Here is a tiny trained network, its code and every weight. The questions are about switching its units off for an input and a class, where a switched-off unit gives its printed mean instead of its output.

import numpy as np


def w(rows, s, z=0):
    codes = np.array(rows[::2]) - 128.0
    scale = np.full(codes.shape[1], s)
    scale[-1] = z or s
    return codes * scale


def norm(h):
    return h / np.sqrt((h * h).mean(-1, keepdims=True) + 1e-5)


def f(y):
    return np.maximum(y, 0)


def log_softmax(a):
    a = a - a.max(-1, keepdims=True)
    return a - np.log(np.exp(a).sum(-1, keepdims=True))


def net(x, mask):
    res = np.array(x, float).reshape(1, 7) / 4 @ E
    u = 0
    for l in range(2):
        y = f(norm(res) @ A[l][:, :-1].T + A[l][:, -1])
        res = res + np.where(mask[u : u + 7], y, B[l][:, -1]) @ B[l][:, :-1]
        u += 7
    return log_softmax(norm(res)[-1] @ U[:, :-1].T + U[:, -1])


A, B = {}, {}
E = w([
[149,156,191,158,115,114,253,90,183],'x0',
[136,138,128,106,114,121,168,98,129],'x1',
[170,38,55,198,126,109,163,57,71],'x2',
[131,163,88,128,141,128,111,139,150],'x3',
[64,112,205,108,69,186,190,93,155],'x4',
[130,56,176,170,181,66,91,225,107],'x5',
[86,139,150,98,128,154,72,200,153],'x6',
],0.0044)
A[0] = w([
[97,161,111,92,82,196,138,91,124,46],'0.n1',
[131,126,82,118,74,122,131,25,167,175],'0.n2',
[168,90,131,179,151,80,171,125,52,52],'0.n3',
[175,106,129,164,123,61,186,155,67,70],'0.n4',
[124,183,170,142,84,140,183,170,158,34],'0.n5',
[145,148,188,117,125,104,158,143,164,83],'0.n6',
[199,254,42,156,131,123,129,84,56,5],'0.n7',
],0.0068,0.0023)
B[0] = w([
[111,144,84,245,55,206,149,149,122,212],'0.n1',
[94,173,89,143,120,156,122,170,99,254],'0.n2',
[181,130,156,161,38,107,118,113,210,229],'0.n3',
[209,77,126,168,64,127,73,100,151,216],'0.n4',
[133,131,254,82,170,108,218,138,172,191],'0.n5',
[149,95,153,77,156,142,167,118,176,184],'0.n6',
[198,193,99,33,205,120,120,70,134,239],'0.n7',
],0.0063,0.0043)
A[1] = w([
[164,152,200,184,63,92,107,125,135,119],'1.n1',
[148,165,92,71,157,143,121,87,175,7],'1.n2',
[162,82,139,107,83,96,72,152,128,236],'1.n3',
[70,115,133,112,147,84,55,163,85,149],'1.n4',
[184,168,156,121,103,144,201,75,153,49],'1.n5',
[156,156,69,52,149,98,105,107,102,109],'1.n6',
[125,126,151,105,98,112,41,254,73,62],'1.n7',
],0.0073,0.0017)
B[1] = w([
[179,123,190,113,93,99,35,101,131,207],'1.n1',
[176,122,106,118,162,75,63,88,56,192],'1.n2',
[77,75,89,221,82,98,108,167,123,239],'1.n3',
[2,74,116,178,177,38,171,232,56,208],'1.n4',
[89,90,120,95,183,134,76,204,126,238],'1.n5',
[150,179,164,43,216,123,166,50,72,212],'1.n6',
[32,52,53,127,180,59,188,97,97,255],'1.n7',
],0.0062,0.0053)
U = w([
[74,191,81,191,56,230,150,152,108,177],'0',
[99,137,255,54,169,157,191,194,217,2],'1',
[195,203,73,61,212,126,100,80,78,242],'2',
[193,60,150,228,56,76,63,125,170,110],'3',
[5,69,86,152,186,62,121,200,72,99],'4',
],0.011,0.00081)

Each question gives the input, the list of numbers given to net, and the class t.
The units are the neurons (one row each of A and B). Each row of codes is followed by its name. A weight is (code - 128) times the scale printed after its matrix; where a second scale follows, it is the last column's (A, B and U).
mask holds one flag per neuron, layer by layer. A switched-off neuron (its flag False) gives its mean, the last column of its row in B, instead of its output. The means were averaged over made-up inputs and are rounded, as every weight is.
A unit's drop is (log p(t) with every unit on - log p(t) with that unit switched off) / (log p(t) with every unit on - log p(t) with every unit switched off).
The circuit of an input: a set's keep is (log p(t) with only the set's units on - log p(t) with every unit switched off) / (log p(t) with every unit on - log p(t) with every unit switched off). Starting from the 12 units with the biggest drops (on a tie, the unit counted first), units are removed one at a time, each time the one whose removal leaves the highest keep (on an exact tie, the one counted first), for as long as the keep stays at least 0.8.
circuit, biggest first: the units of the circuit, biggest drop first
unit that matters most: the unit with the biggest drop
k most important neurons: the k neurons with the biggest drops, biggest first
k most important neurons of layer l: the k neurons of layer l with the biggest drops, biggest first
drop when u is switched off: that unit's drop, to one decimal
input [0,8,-5,4,-3,5,-8], class 2: 2 most important neurons of layer 0 : 0.n7; 0.n1
input [-4,-7,6,-1,0,-4,-8], class 2: circuit, biggest first : 0.n7
input [-4,-3,3,4,-1,5,-3], class 3: circuit, biggest first : 0.n3; 0.n4
input [-6,-1,-1,-7,-7,7,-5], class 3: 4 most important neurons of layer 1 : 1.n1; 1.n5; 1.n6; 1.n3
input [-4,-5,-7,-3,-1,-6,1], class 0: 2 most important neurons of layer 1 : 1.n5; 1.n4
input [7,1,0,2,-3,7,7], class 3: 2 most important neurons of layer 0 : 0.n4; 0.n7
input [2,-8,7,6,2,8,7], class 3: 3 most important neurons of layer 0 : 0.n3; 0.n2; 0.n4
input [7,4,1,6,-3,3,5], class 1: 2 most important neurons : 0.n5; 0.n6
input [8,6,-5,-3,-7,7,6], class 1: 2 most important neurons : 0.n6; 0.n5
input [-8,-5,7,-3,-8,-6,5], class 2: 2 most important neurons : 0.n7; 1.n6
input [5,0,0,-8,1,8,5], class 3: drop when 1.n1 is switched off : 0.1
input [3,-4,2,8,4,4,2], class 1: drop when 0.n2 is switched off : 0.0
input [5,-2,5,-4,-6,-5,4], class 2: drop when 0.n7 is switched off : 1.7
input [0,-6,1,-1,0,-7,6], class 0: drop when 0.n1 is switched off : 0.3
input [4,-1,8,2,5,-2,5], class 0: unit that matters most : 0.n2
